Below is a small trained network, with its code and all its weights. Each question gives an input and a class and asks what happens when units are switched off, that is, made to give their printed mean instead of their output.

import numpy as np


def w(rows, s, z=0):
    codes = np.array(rows[::2]) - 128.0
    scale = np.full(codes.shape[1], s)
    scale[-1] = z or s
    return codes * scale


def norm(h):
    return h / np.sqrt((h * h).mean(-1, keepdims=True) + 1e-5)


def f(y):
    return y / 2 * (1 + np.tanh(0.7978845608 * (y + 0.044715 * y**3)))


def log_softmax(a):
    a = a - a.max(-1, keepdims=True)
    return a - np.log(np.exp(a).sum(-1, keepdims=True))


def net(x, mask):
    res = np.array(x, float).reshape(1, 6) / 4 @ E
    u = 0
    for l in range(2):
        y = f(norm(res) @ A[l][:, :-1].T + A[l][:, -1])
        res = res + np.where(mask[u : u + 8], y, B[l][:, -1]) @ B[l][:, :-1]
        u += 8
    return log_softmax(norm(res)[-1] @ U[:, :-1].T + U[:, -1])


A, B = {}, {}
E = w([
[34,48,102,130,125,94,182,135,127,127,252,78],'x0',
[177,75,176,73,200,146,193,78,96,141,108,136],'x1',
[130,133,112,115,123,146,113,115,89,119,99,84],'x2',
[129,145,131,92,105,129,116,103,141,94,114,95],'x3',
[82,161,153,133,36,63,184,97,3,79,68,217],'x4',
[112,165,26,127,196,88,167,128,131,97,118,139],'x5',
],0.0075)
A[0] = w([
[143,164,144,50,187,147,197,80,134,159,112,175,39],'0.n0',
[125,87,254,158,59,144,63,105,108,140,123,139,65],'0.n1',
[133,157,140,111,109,106,125,144,67,115,95,192,31],'0.n2',
[171,184,132,149,148,170,97,132,116,136,43,168,3],'0.n3',
[165,132,125,150,131,150,112,102,188,121,59,186,94],'0.n4',
[149,196,50,151,210,48,160,97,106,53,115,160,83],'0.n5',
[122,218,56,181,70,96,94,217,154,114,105,135,37],'0.n6',
[108,143,151,126,123,118,167,104,131,92,151,149,113],'0.n7',
],0.0083,0.0039)
B[0] = w([
[25,41,214,64,78,73,12,176,195,92,51,123,188],'0.n0',
[146,97,62,173,235,233,145,56,198,20,147,211,228],'0.n1',
[177,182,244,145,83,90,101,114,115,150,140,62,200],'0.n2',
[132,153,127,2,91,105,90,105,97,115,198,218,225],'0.n3',
[148,214,143,30,16,98,55,142,49,128,202,200,203],'0.n4',
[170,116,74,189,213,208,196,14,229,81,138,225,254],'0.n5',
[75,43,148,98,80,82,74,158,172,128,50,129,251],'0.n6',
[152,102,100,214,108,41,170,133,63,104,191,53,148],'0.n7',
],0.0084,0.0057)
A[1] = w([
[106,43,191,153,116,197,87,148,126,88,118,147,67],'1.n0',
[168,150,121,78,194,164,64,164,196,151,158,119,2],'1.n1',
[85,45,126,140,102,112,219,110,119,76,147,113,143],'1.n2',
[196,144,130,67,139,136,138,234,189,165,91,74,70],'1.n3',
[151,166,202,183,76,157,182,101,102,94,132,124,118],'1.n4',
[90,118,83,123,158,136,139,138,79,133,255,63,88],'1.n5',
[103,129,214,182,85,38,104,95,143,46,52,167,155],'1.n6',
[97,45,196,33,198,110,176,96,65,132,63,139,27],'1.n7',
],0.0084,0.0025)
B[1] = w([
[57,117,54,122,149,86,157,133,207,115,34,149,190],'1.n0',
[154,155,123,225,150,84,228,104,20,169,103,51,192],'1.n1',
[172,231,160,28,85,119,40,108,80,147,111,156,208],'1.n2',
[105,171,182,177,106,132,243,195,36,131,156,87,148],'1.n3',
[198,222,71,243,193,170,237,144,153,145,196,23,158],'1.n4',
[173,163,179,81,79,130,63,95,96,77,119,219,186],'1.n5',
[110,77,117,146,177,142,178,179,108,179,170,2,255],'1.n6',
[73,84,75,181,79,115,55,231,175,177,91,132,167],'1.n7',
],0.0088)
U = w([
[206,211,190,29,29,74,22,102,23,139,205,229,232],'0',
[199,189,154,233,146,75,223,161,19,198,185,49,218],'1',
[177,84,46,175,210,203,139,26,224,56,120,216,5],'2',
[34,10,133,109,57,11,33,254,181,168,23,99,37],'3',
],0.0099,0.0021)

Each question gives the input, the list of numbers given to net, and the class t.
The units are the neurons (one row each of A and B). Each row of codes is followed by its name. A weight is (code - 128) times the scale printed after its matrix; where a second scale follows, it is the last column's (A, B and U).
mask holds one flag per neuron, layer by layer. A switched-off neuron (its flag False) gives its mean, the last column of its row in B, instead of its output. The means were averaged over made-up inputs and are rounded, as every weight is.
A unit's drop is (log p(t) with every unit on - log p(t) with that unit switched off) / (log p(t) with every unit on - log p(t) with every unit switched off).
The circuit of an input: a set's keep is (log p(t) with only the set's units on - log p(t) with every unit switched off) / (log p(t) with every unit on - log p(t) with every unit switched off). Starting from the 12 units with the biggest drops (on a tie, the unit counted first), units are removed one at a time, each time the one whose removal leaves the highest keep (on an exact tie, the one counted first), for as long as the keep stays at least 0.8.
circuit, biggest first: the units of the circuit, biggest drop first
top k neurons: the k neurons with the biggest drops, biggest first
top k neurons in layer l: the k neurons of layer l with the biggest drops, biggest first
drop when u is switched off: that unit's drop, to one decimal
input [7,1,-2,2,-4,7], class 0: top 3 neurons in layer 1 -> [1.n5, 1.n2, 1.n0]
input [2,7,-6,8,-5,6], class 3: circuit, biggest first -> [0.n0]
input [4,2,5,4,-5,5], class 1: top 2 neurons in layer 0 -> [0.n1, 0.n7]
input [5,7,5,8,-2,6], class 3: top 3 neurons -> [0.n0, 1.n7, 0.n1]
input [7,4,7,-2,0,7], class 0: top 4 neurons -> [1.n2, 0.n1, 1.n5, 1.n0]
input [-4,-5,-2,6,-6,-7], class 2: top 2 neurons -> [0.n1, 1.n6]
input [-2,3,0,-7,6,-7], class 2: top 3 neurons -> [0.n1, 1.n1, 1.n0]
input [-5,4,-4,1,-2,-1], class 0: top 3 neurons -> [0.n4, 0.n3, 0.n6]
input [-7,7,-1,-5,0,6], class 0: top 4 neurons -> [0.n4, 0.n3, 0.n6, 0.n1]
input [-1,-6,-4,6,2,-3], class 3: top 2 neurons -> [0.n6, 0.n5]
input [-8,-7,-7,7,-8,-4], class 0: top 3 neurons in layer 0 -> [0.n4, 0.n3, 0.n0]
input [-1,-8,-1,4,6,-6], class 3: top 2 neurons in layer 0 -> [0.n6, 0.n5]
input [5,0,-8,-6,-6,0], class 1: top 3 neurons in layer 1 -> [1.n1, 1.n3, 1.n2]
input [-7,-1,1,-1,0,-8], class 2: top 2 neurons in layer 1 -> [1.n2, 1.n5]
input [7,0,6,8,-8,-3], class 1: top 4 neurons in layer 0 -> [0.n7, 0.n3, 0.n4, 0.n1]
input [4,6,3,2,5,6], class 2: top 3 neurons -> [0.n5, 0.n6, 1.n1]
input [-4,0,-3,4,-4,-1], class 0: top neuron -> [0.n4]
input [3,6,-8,5,8,-1], class 1: top 3 neurons -> [1.n4, 0.n7, 0.n6]
input [3,-6,-6,-3,2,7], class 2: top 2 neurons in layer 0 -> [0.n5, 0.n0]
input [-2,-7,-4,6,7,3], class 1: circuit, biggest first -> [1.n6]
input [6,-5,4,-2,8,4], class 1: top 3 neurons -> [1.n6, 0.n3, 1.n4]
input [5,3,5,-6,-4,-6], class 2: top 3 neurons in layer 0 -> [0.n0, 0.n6, 0.n4]
input [6,-4,5,1,0,6], class 0: top 3 neurons -> [1.n2, 0.n1, 1.n0]
input [-1,-4,-3,-5,4,-3], class 1: top 2 neurons -> [0.n2, 1.n6]
input [-3,-8,-1,-5,-6,4], class 3: top 2 neurons in layer 0 -> [0.n6, 0.n2]
input [-3,6,-1,-6,3,2], class 3: drop when 0.n0 is switched off -> 2.1
